X =
[[4, 4, 5, 4, 5, 4, 3, 5, 4, 3, 4],
 [4, 4, 5, 5, 5, 4, 3, 5, 4, 3, 4],
 [3, 4, 5, 5, 5, 5, 4, 5, 3, 3, 3],
 [4, 4, 5, 4, 5, 4, 4, 4, 4, 4, 4],
 [6, 4, 3, 2, 2, 3, 5, 1, 6, 4, 5],
 [5, 4, 5, 4, 5, 5, 3, 5, 4, 2, 4],
 [5, 4, 5, 4, 5, 5, 3, 5, 5, 2, 4],
 [4, 5, 5, 4, 5, 4, 4, 5, 4, 3, 4],
 [4, 4, 5, 4, 5, 4, 3, 5, 4, 3, 4],
 [3, 5, 6, 6, 6, 5, 4, 5, 4, 3, 4],
 [1, 4, 3, 4, 3, 4, 5, 4, 2, 6, 3],
 [2, 3, 3, 4, 3, 3, 4, 3, 3, 4, 3],
 [4, 2, 4, 4, 4, 4, 4, 3, 3, 3, 3],
 [3, 2, 2, 3, 2, 2, 4, 3, 3, 7, 2],
 [4, 7, 4, 3, 4, 4, 5, 3, 5, 3, 6]]
Rows and columns are counted from 1.
row 1 col 1 = 4
row 2 col 3 = 5
row 10 col 7 = 4
row 15 col 11 = 6
row 5 col 3 = 3
row 12 col 4 = 4
row 8 col 6 = 4
row 1 col 8 = 5
row 4 col 1 = 4
row 3 col 8 = 5
row 6 col 11 = 4
row 4 col 3 = 5
row 6 col 1 = 5
row 2 col 9 = 4
row 12 col 7 = 4
row 6 col 4 = 4
row 5 col 5 = 2
row 3 col 6 = 5
row 10 col 3 = 6
row 1 col 11 = 4
row 7 col 7 = 3
row 9 col 10 = 3
row 7 col 8 = 5
row 14 col 4 = 3
row 13 col 8 = 3
row 15 col 6 = 4
row 7 col 1 = 5
row 5 col 4 = 2
row 10 col 11 = 4
row 3 col 9 = 3
row 5 col 1 = 6
row 9 col 4 = 4
row 15 col 5 = 4
row 2 col 5 = 5
row 11 col 6 = 4
row 7 col 5 = 5
row 6 col 9 = 4
row 6 col 2 = 4
row 11 col 4 = 4
row 3 col 7 = 4

M =
[-224 -76 109 399 363 -28 160 -114 449 -514 -90 337 -92 -167 -408]
[-250 -114 164 -287 -377 -90 -5 -183 -260 362 283 16 82 395 -253]
[-425 -179 250 -25 -131 -93 134 -239 97 -26 231 291 6 279 -546]
[-450 -154 235 108 11 -75 185 -275 217 -173 170 343 -37 226 -549]
[-313 -121 188 -248 -371 -85 15 -186 -202 305 291 78 54 405 -299]
[-396 -177 247 -65 -173 -89 111 -264 26 52 248 241 13 312 -511]
[-401 -167 226 -120 -210 -91 72 -243 -28 136 270 205 22 349 -450]
[-331 -139 149 298 263 -44 178 -177 402 -392 28 346 -86 -8 -509]
[-146 -69 128 -345 -429 -56 -25 -115 -312 415 260 -57 86 354 -73]
[-370 -132 212 -171 -298 -92 64 -234 -88 184 283 138 0 371 -419]
[-356 -128 185 251 173 -65 166 -206 342 -330 58 351 -71 57 -551]
[-390 -156 197 197 81 -72 173 -226 299 -257 115 338 -56 127 -546]
[-333 -99 202 -228 -352 -70 30 -205 -139 249 287 116 47 391 -374]
[-283 -108 131 357 321 -20 167 -159 419 -447 -38 356 -88 -72 -465]
[-219 -75 134 -309 -398 -63 -15 -134 -274 392 273 -33 79 375 -148]
[-417 -184 230 61 -2 -84 138 -232 151 -104 215 313 -14 252 -558]
Rows and columns are counted from 1.
(1, 1) = -224
(2, 14) = 395
(1, 15) = -408
(14, 6) = -20
(13, 6) = -70
(8, 9) = 402
(2, 1) = -250
(1, 8) = -114
(3, 1) = -425
(9, 14) = 354
(4, 11) = 170
(5, 15) = -299
(4, 9) = 217
(10, 1) = -370
(7, 11) = 270
(10, 7) = 64
(15, 9) = -274
(11, 14) = 57
(14, 15) = -465
(1, 14) = -167
(14, 5) = 321
(5, 14) = 405
(6, 7) = 111
(16, 4) = 61
(7, 10) = 136
(15, 2) = -75
(6, 11) = 248
(15, 14) = 375
(12, 10) = -257
(11, 12) = 351
(8, 10) = -392
(11, 10) = -330
(8, 1) = -331
(3, 15) = -546
(9, 1) = -146
(2, 5) = -377
(5, 1) = -313
(4, 7) = 185
(12, 9) = 299
